Each row has a name. After each piece below comes the name of the row it's from, unless a question asks for something else. Each question is about the rows just above it.

[129  60 108  83] -> D
[106  61 129  83] -> G
[102 148 124 122] -> W
[129  60 107 105] -> H
[103 148 134 118] -> V
Go on from [102 148] to the end of its row.  [124 122]
After [129  60 108], its row goes on with  [83]
[ 60  83 108 129] is which row reordered?  D
Go on from [ 60 107] to the end of its row.  [105]

[171 169  90 182  89 108 192 182 101 115] = P
[134 135 192 113 130 113 155 167 184 184] = M
[133 135 124 194 129 100 157 148 102 115] = S
What are the next 3 entries after [ 89 108 192]?  [182 101 115]
Give the next 3 entries after [135 124 194 129].  [100 157 148]
Go on from [113 130 113 155 167] to the end of its row.  [184 184]
The rest of the row after [133 135]:  [124 194 129 100 157 148 102 115]
The next 3 entries after [169  90 182  89 108 192]:  [182 101 115]

[152 126 182 126 175 100 142 112 112 125 116 158 137 120 145 116 158 138
 128 166 145 130 121 153 115 124 165 140 132 160 128 150  93 134 141 105
 114 116  84 127 146 100 129 139  78 138 150  92 120 144 154 137 115 146
 127]  X
[ 86 124 119  95 103 130 108 126 137 132 134 144 142 144 123 130  58 127
 111 122  76 147 133 122 128 163  74 109 152 112 147 119 146 132 128 130
 123 136 147 137 128 145 108 142 169 136 138 160 160 101  96  97 118 109
 126]  Z
[118 138 126 140 113 117 104 131 122 131 131  93 123 145 106 128  95 131
 126 112 104 172 117  75  98 147 128 126 115 134 118 117 137 171 128 123
 167 110 185 147 111 137 128 149 171 111 134 133 142 116 116 120  98 175
 110]  C
[162 128 164 140 169 112 149 115 118 122 120 142 127 113 143 116 181 133
 137 157 166  98 123 151 124 108 180 144 120 153 120 146  99 125 137 114
 116 119  87 122 142 102 139 125  73 132 137  92 107 149 160 150 129 141
 130]  Y
[145 137 174 145 158  95 120 113 112 125 102 116 127 135 123 150 136 144
 132 146 129 143 109  99  89 136 152 139 113 165 113 138 104 174 139 104
 153  99 143 144 128 110 133 156 119 118 151  95 129 135 143 136  88 192
 111]  U
After [142 169], its row goes on with  [136 138 160 160 101  96  97 118 109 126]
Give the next 3 entries after [99 89].  [136 152 139]
Give the next 3 entries after [120 146  99 125 137 114 116 119  87].  [122 142 102]
Times [131] occurs in C:  4
Give the next 3 entries after [139 104 153  99 143 144 128 110 133 156].  [119 118 151]
After [180 144 120], its row goes on with  [153 120 146  99 125 137 114 116 119  87 122 142 102 139 125  73 132 137
  92 107 149 160 150 129 141 130]
After [113 112 125], its row goes on with  [102 116 127 135 123 150 136 144 132 146 129 143 109  99  89 136 152 139
 113 165 113 138 104 174 139 104 153  99 143 144 128 110 133 156 119 118
 151  95 129 135 143 136  88 192 111]

[162 166 153 169] = N
[154 147 147 143] = E
[162 165 153 169] = F
[155 159 156 155] = A
[157 156 168 153] = K
[149 146 204 145] = B
Put [146 204 149 145] back in order: which row is it?  B
Times [169] occurs in F:  1
Count of [154] in E:  1
The rest of the row after [162 166]:  [153 169]

[131 157 126 128  71 152 139 110  86 134 126] = R
[141 163 126 141 142  79 113  54 126 126 113] = Q
[119 109 119 109 179  87 113  87 171  88 123] = J
Count of [87] in J:  2
The next 3 entries after [ 87 113  87]:  [171  88 123]
Times [88] occurs in J:  1
Count of [141] in Q:  2
Which row holds these entries in another order? [113  54 126 126 113 141 163 126 141 142  79]  Q

[154 168 168 149 153  82] = Kida
[181  82 101  98  94 135] = vuso
[106 102 135 153 152  82] = kem
[101 135  82  99  94 181] = ziz
[135 101 106 144 153 140] = Mor
Which row holds these entries in another order? [140 106 144 101 153 135]  Mor
Give the next 3 entries after [101 135].  [82 99 94]
How many times does Kida hold [169]?  0
Which row holds these entries in another order? [135  82  99  94 181 101]  ziz
After [168 168], its row goes on with  [149 153  82]

[137 122 176 127  54 123 152] = Lim
[136 113 127 151 206 136 131] = nof
[140 167  96  55 202 113 143] = fufa
[128 167  95  55 117 131 119] = mun
[137 122 176 127  54 123 125] = zof
[137 122 176 127  54 123 143] = pefo
How many times does nof hold [127]?  1
asked: [137 122 176 127  54 123 143]  pefo
asked: [137 122 176 127  54 123 152]  Lim
Count of [54] in pefo:  1
Count of [123] in Lim:  1
The rest of the row after [167  95  55]:  [117 131 119]

[186 119 137  80 190 111 154  93  98 173 103] : bog
[162 103 126  77 153 121 142  78  97 154 117] : dun
[161 109 126 103 158 142 137  83 112 154 126] : taf
[179 118 134  86 183 118 155  95 103 175 109] : Dasu
[184 184 184  89 184 106 171 100 103 171 100] : nobaz
[181 119 140  76 185  99 157  97  98 171 100] : Lave
Give the next 3 entries after [140  76 185  99 157].  [ 97  98 171]
Count of [184] in nobaz:  4
Give the next 3 entries after [186 119].  [137  80 190]

[158 129 120 136 143 108 155 153 140  87 140 137 100 160 111 159 154  95
 111 108  94 147 154 103 166  86 147  90 127 170 137 141  98 176 191 148
 127 109 137 102 170 119 197 162 113 136 116  93 153 167 119 110 109 101] : nevi
[170 120  95 106  69 149 153 118 126 119 107 162 132 145 155  88 124 133
 168 148 111 160 144  98 142 137 128 103 115  93 136 126 114 113 128 103
 168 118  87 132  90 146 147 117 119 109 109 170 144 103 109 174 146 129] : Nodu
[163 158 100 109  71 103 127 140 142 142 140 121 156 148 130 117 128 126
 105  93 148 187 120 143 140 176 159 140 104 135 118 134 143 158  93  85
 123 130 109 108 103 123 125 120  98 150 120 167 111  78  79 124 170 173] : natup
[130 101 142 121 135 152 155 114 161  96 130 172  95 141 130 115 126 127
 164 154 102 119 162  99 133 122 114 121 125  93 157 135  90 129 116 149
 153 127 108 132 109 134 149 120 141  99 106 143 144 147 134 181 114 101] : milif
[100 131 126 124 116 153 116 142  93 142 140 120 156  88 150 124 108 169
 147 161 126  98  90  98 103 120 133 109 147 118 103  98 163  67 133 105
 116 152 137 159 145 134 109 125 154 151 129 120 137 139 145 104  97 116] : tuzak
[127 135 130 129 107 127 152 148 124 137 148 108  96 126 126 155 148 134
 129 136 100 117 125  95 137 115 181  93 118 151 116 111 137 146 144 119
 102 151 135 121 157  95 170 146 123 185 108  98 134 171 115 100  63 128] : Pab
[118 151 116 117 145 121 114 156  82  95 130 130 149 113 131 149  94 158
 105 119 121 148  92  73 129 106 131 101 164 155 109 119 147  99 163 106
 108 136 154 137 194 153 142 149 158 140 120 117 167 140 128  78 135  84] : mur
[182 124  68 131  61 141 125 141  98 155  90 125 200 128 168  81 150 112
 159 145 132 138 120 156 138 110 114  95 117 123 104 114 147  88 190  99
 174  90 102 139  89 147 121 126  92 113 159 134 123  87 133 132 152 158] : manu
[121 143 142  99 121 120 131 100 133 119 129 140  90 139 118 151  93 154
 115 109 137 171 128  99 125 181 141 157 125 107 144 140 121 148  50 108
 114 154 117 120 120 133 122 112 144 130  93 179 133 105  92 151 159 126] : Soleg
[147  90 132  98 145 131 110  89 104 102 114 152 125 124  99 123 112  95
 120 138  92  87 128  88 125 159 190  90 138 141 117 156 141 155 132 168
 182 159 147 139 126 114 123 200  81 121 150 158 113  61 134 174 133  68] is which row reordered?  manu
What are the next 3 entries after [142  93 142 140 120 156]?  [ 88 150 124]
The rest of the row after [167 111  78]:  [ 79 124 170 173]
Times [153] occurs in Pab:  0
The rest of the row after [ 98 103 120 133 109]:  [147 118 103  98 163  67 133 105 116 152 137 159 145 134 109 125 154 151
 129 120 137 139 145 104  97 116]
Put [ 71  78  79  85  93  93  98 100 103 103 104 105 108 109 109 111 117 118
 120 120 120 121 123 123 124 125 126 127 128 130 130 134 135 140 140 140
 140 142 142 143 143 148 148 150 156 158 158 159 163 167 170 173 176 187] back in order: which row is it?  natup
After [142 140 120 156], its row goes on with  [ 88 150 124 108 169 147 161 126  98  90  98 103 120 133 109 147 118 103
  98 163  67 133 105 116 152 137 159 145 134 109 125 154 151 129 120 137
 139 145 104  97 116]

[134 112 142 104 130 121  86 126 134  80 118 122 131 131 146 120 125]  Gufep
[123 133 115 120 120 116 137 122 121 131 134 146 164 114 119 130  80]  denat
[115 129  99 138 149 103 151 136 105 143 127 134 115 118  94 120 110]  Lef
[137 103 125 112 150 113 129 122 129 106 127  83 148 186 136 118 146]  Sas
[126 133 155 127 144 146 138 133 124 135 145 156 122 147 137 159 154]  pokuz
[121 126 131 122 120 141 118 125 146 104  86  80 134 131 134 112 130]  dok
[138 111 127 121 142 113 130 133 125 103 130  95 133 171 122 118 143]  kuzun
[132 138 111 144 119 123  95  93 112 112 137  82 141 136 150 102 138]  rovok
[118 136 105 119 120 108 136 120 118 138 158 155 165 101 124 131  75]  dipe
[141 139 144 147 111 136 113 146 126 123 156 148  84 111 125 132 158]  Moza
[ 98 120 100 108 146 122 150 127 147 170 120 134 130  93 138 132 110]  Delad
[155 125 160 132 104 148 121 136 141 132 108 166 121 125 123 138 128]  Vugo
[ 80  86 118 120 141 125 104 122 131 146 112 134 131 121 130 126 134] is which row reordered?  dok
Give the next 3 entries after [112 150 113 129 122 129 106].  [127  83 148]
Times [132] occurs in rovok:  1

[175 106 114 181 104  99  98 152 149 100 122] = Rane
[165 104 107 129 207 114 169 181 184  68  70] = duzu
[181 128 114 181 104 184  68 166 181  70 129] = pibep
Times [114] occurs in pibep:  1
Put [128  68 181 166 184 114 104 181 129  70 181] back in order: which row is it?  pibep
After [106 114 181 104], its row goes on with  [ 99  98 152 149 100 122]
Which row holds these entries in another order? [129  70 181 166  68 184 104 181 114 128 181]  pibep
Times [129] occurs in pibep:  1
How many times does pibep hold [181]?  3

[151 154  97 104 149 125  75 149 146] : kun
[157 141 129  53  94 146 179 120 148] : suren
[161 150  98 144 143 100 104 115 155] : zura
[141 130 148 143 160 122 101 126 141] : mumot
[134 167 107 107 107 134 106 107 134] : Raveg
[161 141 148 143 145 118 105  94 120] : tem
[180 142 132 165 158 145 100  90  90] : pofu
[157 156 169 190 170 132 106  85  96] : Dat
[141 146 157 179 147 120 129  53  94] : Fam
What are the next 3 entries after [161 141 148]?  [143 145 118]
[ 94 141 146 157 179 147 120 129  53] is which row reordered?  Fam
Times [107] occurs in Raveg:  4
asked: [161 141 148 143 145 118 105  94 120]  tem
Which row holds these entries in another order? [129  94 147 146 141  53 179 157 120]  Fam

